Here is a tiny trained network, its code and every weight. The questions are about switching its units off for an input and a class, where a switched-off unit gives its printed mean instead of its output.

import numpy as np


def w(rows, s, z=0):
    codes = np.array(rows[::2]) - 128.0
    scale = np.full(codes.shape[1], s)
    scale[-1] = z or s
    return codes * scale


def norm(h):
    return h / np.sqrt((h * h).mean(-1, keepdims=True) + 1e-5)


def f(y):
    return np.maximum(y, 0)


def log_softmax(a):
    a = a - a.max(-1, keepdims=True)
    return a - np.log(np.exp(a).sum(-1, keepdims=True))


def net(x, mask):
    res = np.array(x, float).reshape(1, 3) / 4 @ E
    u = 0
    for l in range(3):
        y = f(norm(res) @ A[l][:, :-1].T + A[l][:, -1])
        res = res + np.where(mask[u : u + 13], y, B[l][:, -1]) @ B[l][:, :-1]
        u += 13
    return log_softmax(norm(res)[-1] @ U[:, :-1].T + U[:, -1])


A, B = {}, {}
E = w([
[33,147,176,227,119,147],'x0',
[2,117,15,14,150,140],'x1',
[184,140,42,127,129,241],'x2',
],0.0047)
A[0] = w([
[156,134,173,126,121,87,46],'L0N0',
[140,125,125,128,118,115,104],'L0N1',
[148,138,115,136,133,147,112],'L0N2',
[98,126,127,114,122,126,72],'L0N3',
[150,120,162,130,135,107,115],'L0N4',
[195,122,84,40,131,132,1],'L0N5',
[106,128,127,119,128,129,65],'L0N6',
[211,130,179,252,128,150,26],'L0N7',
[170,128,92,86,129,139,119],'L0N8',
[143,131,172,115,132,100,82],'L0N9',
[173,136,104,62,127,132,30],'L0N10',
[176,128,96,151,123,177,109],'L0N11',
[112,142,142,108,122,119,102],'L0N12',
],0.02,0.0034)
B[0] = w([
[163,65,80,137,114,103,171],'L0N0',
[99,127,144,137,151,131,137],'L0N1',
[135,114,111,138,146,140,151],'L0N2',
[110,132,150,120,157,99,149],'L0N3',
[135,84,96,141,107,112,163],'L0N4',
[173,134,192,15,125,178,223],'L0N5',
[120,136,145,123,155,110,141],'L0N6',
[134,251,166,184,45,68,253],'L0N7',
[162,155,123,83,154,174,193],'L0N8',
[131,81,75,130,126,142,161],'L0N9',
[164,134,165,53,134,159,191],'L0N10',
[128,103,57,145,145,153,187],'L0N11',
[104,107,115,125,149,123,142],'L0N12',
],0.033,0.015)
A[1] = w([
[66,138,153,124,139,114,82],'L1N0',
[124,221,228,222,54,92,100],'L1N1',
[109,5,107,145,140,83,59],'L1N2',
[52,143,157,116,137,116,110],'L1N3',
[97,146,165,148,170,103,6],'L1N4',
[124,173,151,141,108,98,69],'L1N5',
[141,115,158,161,137,147,67],'L1N6',
[136,144,58,237,208,199,104],'L1N7',
[120,123,192,109,124,180,49],'L1N8',
[137,123,156,133,134,171,62],'L1N9',
[95,129,153,137,153,116,45],'L1N10',
[154,178,174,173,105,96,53],'L1N11',
[13,151,199,145,170,108,94],'L1N12',
],0.018,0.0017)
B[1] = w([
[138,154,107,147,163,132,149],'L1N0',
[96,197,172,115,55,1,251],'L1N1',
[140,32,114,145,127,96,155],'L1N2',
[149,152,97,160,163,153,153],'L1N3',
[137,159,87,150,150,143,148],'L1N4',
[100,125,114,123,115,78,172],'L1N5',
[128,130,111,132,111,134,128],'L1N6',
[17,101,108,152,82,208,148],'L1N7',
[171,111,151,103,147,149,167],'L1N8',
[88,118,173,96,154,95,147],'L1N9',
[144,158,103,140,137,139,142],'L1N10',
[112,162,128,119,89,93,190],'L1N11',
[145,186,87,175,198,136,172],'L1N12',
],0.033,0.018)
A[2] = w([
[162,185,167,177,68,113,94],'L2N0',
[83,135,252,186,147,107,57],'L2N1',
[96,161,180,196,86,104,119],'L2N2',
[109,111,164,142,134,120,31],'L2N3',
[125,117,172,168,110,152,106],'L2N4',
[89,52,144,118,156,96,40],'L2N5',
[130,154,191,191,113,103,117],'L2N6',
[79,125,123,127,157,71,79],'L2N7',
[82,108,161,184,75,141,115],'L2N8',
[141,132,113,110,88,180,41],'L2N9',
[148,153,174,37,137,192,67],'L2N10',
[125,138,186,172,157,138,101],'L2N11',
[126,143,136,140,121,102,2],'L2N12',
],0.016,0.0019)
B[2] = w([
[27,144,185,121,165,46,212],'L2N0',
[170,88,57,88,103,117,158],'L2N1',
[127,178,125,103,90,125,205],'L2N2',
[107,111,102,109,135,113,128],'L2N3',
[122,139,111,119,111,144,130],'L2N4',
[204,116,181,204,119,130,139],'L2N5',
[128,142,121,121,94,117,183],'L2N6',
[254,177,142,148,30,225,157],'L2N7',
[73,127,168,121,112,173,162],'L2N8',
[64,110,209,145,169,84,159],'L2N9',
[129,120,212,72,167,150,252],'L2N10',
[117,120,118,149,130,135,134],'L2N11',
[129,149,121,117,115,123,155],'L2N12',
],0.024,0.013)
U = w([
[183,6,101,174,120,105,44],'0',
[156,176,63,197,231,157,123],'1',
[41,103,114,156,109,213,2],'2',
[111,196,144,144,52,45,220],'3',
[174,122,202,26,179,187,192],'4',
],0.015,0.0033)

Each question gives the input, the list of numbers given to net, and the class t.
The units are the neurons (one row each of A and B). Each row of codes is followed by its name. A weight is (code - 128) times the scale printed after its matrix; where a second scale follows, it is the last column's (A, B and U).
mask holds one flag per neuron, layer by layer. A switched-off neuron (its flag False) gives its mean, the last column of its row in B, instead of its output. The means were averaged over made-up inputs and are rounded, as every weight is.
A unit's drop is (log p(t) with every unit on - log p(t) with that unit switched off) / (log p(t) with every unit on - log p(t) with every unit switched off).
unit that matters most: the unit with the biggest drop
top k neurons: the k neurons with the biggest drops, biggest first
k most important neurons of layer l: the k neurons of layer l with the biggest drops, biggest first
drop when u is switched off: that unit's drop, to one decimal
input [2,-2,-8], class 0: unit that matters most : L0N0
input [8,4,8], class 2: top 2 neurons : (L0N7; L0N5)
input [2,-1,-5], class 0: 4 most important neurons of layer 0 : (L0N7; L0N0; L0N9; L0N4)
input [0,4,-8], class 0: top 2 neurons : (L0N7; L1N2)
input [-2,2,-4], class 0: 2 most important neurons of layer 1 : (L1N2; L1N1)
input [-3,1,-4], class 0: 3 most important neurons of layer 0 : (L0N7; L0N0; L0N9)
input [5,5,-2], class 1: top 2 neurons : (L0N7; L0N5)
input [6,7,7], class 2: top 2 neurons : (L0N7; L0N5)
input [6,2,8], class 2: top 3 neurons : (L0N7; L1N7; L0N5)
input [3,4,6], class 2: top 4 neurons : (L0N7; L0N5; L1N7; L0N10)
input [-1,3,-3], class 1: top 3 neurons : (L0N7; L0N5; L0N8)
input [4,0,8], class 2: top 2 neurons : (L0N11; L1N7)
input [-7,-4,-6], class 0: top 2 neurons : (L0N0; L1N1)
input [6,0,-6], class 0: top 2 neurons : (L0N7; L1N2)
input [-4,8,-5], class 4: top neuron : (L0N7)
input [1,1,-4], class 0: drop when L0N7 is switched off : 0.9
input [6,1,-5], class 0: drop when L1N2 is switched off : 0.7
input [4,1,1], class 1: drop when L0N5 is switched off : 1.0
input [5,3,-4], class 1: drop when L0N5 is switched off : 0.2
